Below is a small trained network, with its code and all its weights. Each question gives an input and a class and asks what happens when units are switched off, that is, made to give their printed mean instead of their output.

import numpy as np


def w(rows, s, z=0):
    codes = np.array(rows[::2]) - 128.0
    scale = np.full(codes.shape[1], s)
    scale[-1] = z or s
    return codes * scale


def f(y):
    return np.maximum(y, 0)


def log_softmax(a):
    a = a - a.max(-1, keepdims=True)
    return a - np.log(np.exp(a).sum(-1, keepdims=True))


def net(x, mask):
    res = np.array(x, float).reshape(1, 6) / 4 @ E
    y = f(res @ A[0][:, :-1].T + A[0][:, -1])
    res = res + np.where(mask, y, B[0][:, -1]) @ B[0][:, :-1]
    return log_softmax(res[-1] @ U[:, :-1].T + U[:, -1])


A, B = {}, {}
E = w([
[183,106,41,127,63,97,196,7],'x0',
[119,86,80,10,202,190,74,72],'x1',
[203,60,72,197,127,114,49,204],'x2',
[156,133,152,129,133,139,126,117],'x3',
[123,122,130,110,116,118,127,132],'x4',
[121,143,107,159,144,132,128,125],'x5',
],0.014)
A[0] = w([
[156,165,166,185,21,62,184,158,124],'N1',
[42,208,179,102,133,105,198,44,177],'N2',
[209,93,59,118,98,108,186,81,75],'N3',
[150,102,82,74,186,170,129,87,119],'N4',
[219,59,62,157,125,124,68,179,166],'N5',
[183,74,93,174,68,76,130,88,89],'N6',
[127,80,137,120,98,108,174,75,22],'N7',
[162,114,176,197,112,67,209,158,111],'N8',
[111,141,123,72,139,203,141,94,139],'N9',
[114,132,176,116,141,171,93,191,82],'N10',
[142,69,58,48,189,229,81,68,75],'N11',
[194,119,53,124,83,92,171,6,75],'N12',
[91,174,157,86,189,125,76,180,2],'N13',
[142,150,167,180,56,95,157,144,86],'N14',
[55,221,186,92,119,166,219,50,167],'N15',
[168,61,43,53,210,165,77,97,107],'N16',
[120,201,124,185,106,87,116,122,74],'N17',
[202,68,78,162,117,100,77,160,127],'N18',
[155,112,72,113,117,110,141,90,63],'N19',
[165,105,90,124,104,122,169,66,72],'N20',
[67,162,225,134,179,137,41,221,49],'N21',
[148,137,170,192,85,62,194,168,95],'N22',
[190,37,88,176,110,101,59,149,140],'N23',
],0.012,0.0052)
B[0] = w([
[60,190,111,59,92,151,66,61,222],'N1',
[211,31,195,216,94,49,91,131,241],'N2',
[150,153,86,144,189,171,211,187,215],'N3',
[72,170,163,81,77,166,85,82,206],'N4',
[193,52,189,188,56,39,93,128,216],'N5',
[96,115,123,149,170,140,176,173,194],'N6',
[144,114,122,164,151,168,144,170,170],'N7',
[80,187,90,43,85,161,68,93,199],'N8',
[85,150,148,146,99,100,94,104,191],'N9',
[150,152,147,147,189,130,165,158,193],'N10',
[68,214,104,98,97,156,63,96,254],'N11',
[139,120,80,131,211,185,240,196,253],'N12',
[126,146,91,109,197,145,200,151,197],'N13',
[84,183,164,78,120,158,86,94,189],'N14',
[202,25,208,151,59,13,102,139,250],'N15',
[32,174,92,82,56,152,62,76,246],'N16',
[104,143,124,100,111,148,123,127,167],'N17',
[200,45,193,169,103,40,99,153,196],'N18',
[152,151,96,126,168,165,165,166,178],'N19',
[133,148,87,146,202,120,184,160,195],'N20',
[182,163,78,118,198,184,242,207,254],'N21',
[33,166,103,92,80,186,95,83,204],'N22',
[201,54,189,173,82,54,113,106,204],'N23',
],0.011,0.024)
U = w([
[215,29,173,169,51,29,42,95,254],'0',
[37,236,81,33,65,194,4,24,78],'1',
[166,170,59,111,236,207,224,229,5],'2',
],0.012,0.0061)

Each question gives the input, the list of numbers given to net, and the class t.
The units are the neurons (one row each of A and B). Each row of codes is followed by its name. A weight is (code - 128) times the scale printed after its matrix; where a second scale follows, it is the last column's (A, B and U).
mask holds one flag per neuron, in row order. A switched-off neuron (its flag False) gives its mean, the last column of its row in B, instead of its output. The means were averaged over made-up inputs and are rounded, as every weight is.
A unit's drop is (log p(t) with every unit on - log p(t) with that unit switched off) / (log p(t) with every unit on - log p(t) with every unit switched off).
The circuit of an input: a set's keep is (log p(t) with only the set's units on - log p(t) with every unit switched off) / (log p(t) with every unit on - log p(t) with every unit switched off). Starting from the 12 units with the biggest drops (on a tie, the unit counted first), units are removed one at a time, each time the one whose removal leaves the highest keep (on an exact tie, the one counted first), for as long as the keep stays at least 0.8.
units of the circuit, in order: the units of the circuit, biggest drop first
most important unit: the unit with the biggest drop
top k neurons: the k neurons with the biggest drops, biggest first
drop when u is switched off: that unit's drop, to one decimal
input [-1,-8,-6,3,-3,6], class 1: top 2 neurons => [N1, N22]
input [7,2,-4,4,5,6], class 2: most important unit => N12
input [8,-6,-7,8,5,-5], class 2: top 2 neurons => [N12, N3]
input [1,-2,-2,-8,7,3], class 0: top 3 neurons => [N11, N16, N4]
input [8,8,6,2,-6,-2], class 1: top 4 neurons => [N16, N11, N4, N21]
input [-3,6,-6,2,7,-2], class 0: top 3 neurons => [N15, N2, N1]
input [-6,0,-7,7,-4,2], class 0: top 2 neurons => [N15, N2]
input [0,-8,-6,-7,0,8], class 1: top 2 neurons => [N1, N22]
input [7,6,3,7,7,-7], class 2: top 4 neurons => [N12, N3, N20, N1]
input [4,7,-8,4,-3,-4], class 0: drop when N2 is switched off => 1.5
input [6,1,3,-4,1,-3], class 2: drop when N19 is switched off => 0.0
input [1,4,-5,0,-1,7], class 0: drop when N15 is switched off => 0.1
input [1,7,-8,-4,3,8], class 0: drop when N2 is switched off => 1.1
input [-4,1,-4,-6,7,3], class 0: units of the circuit, in order => [N15]
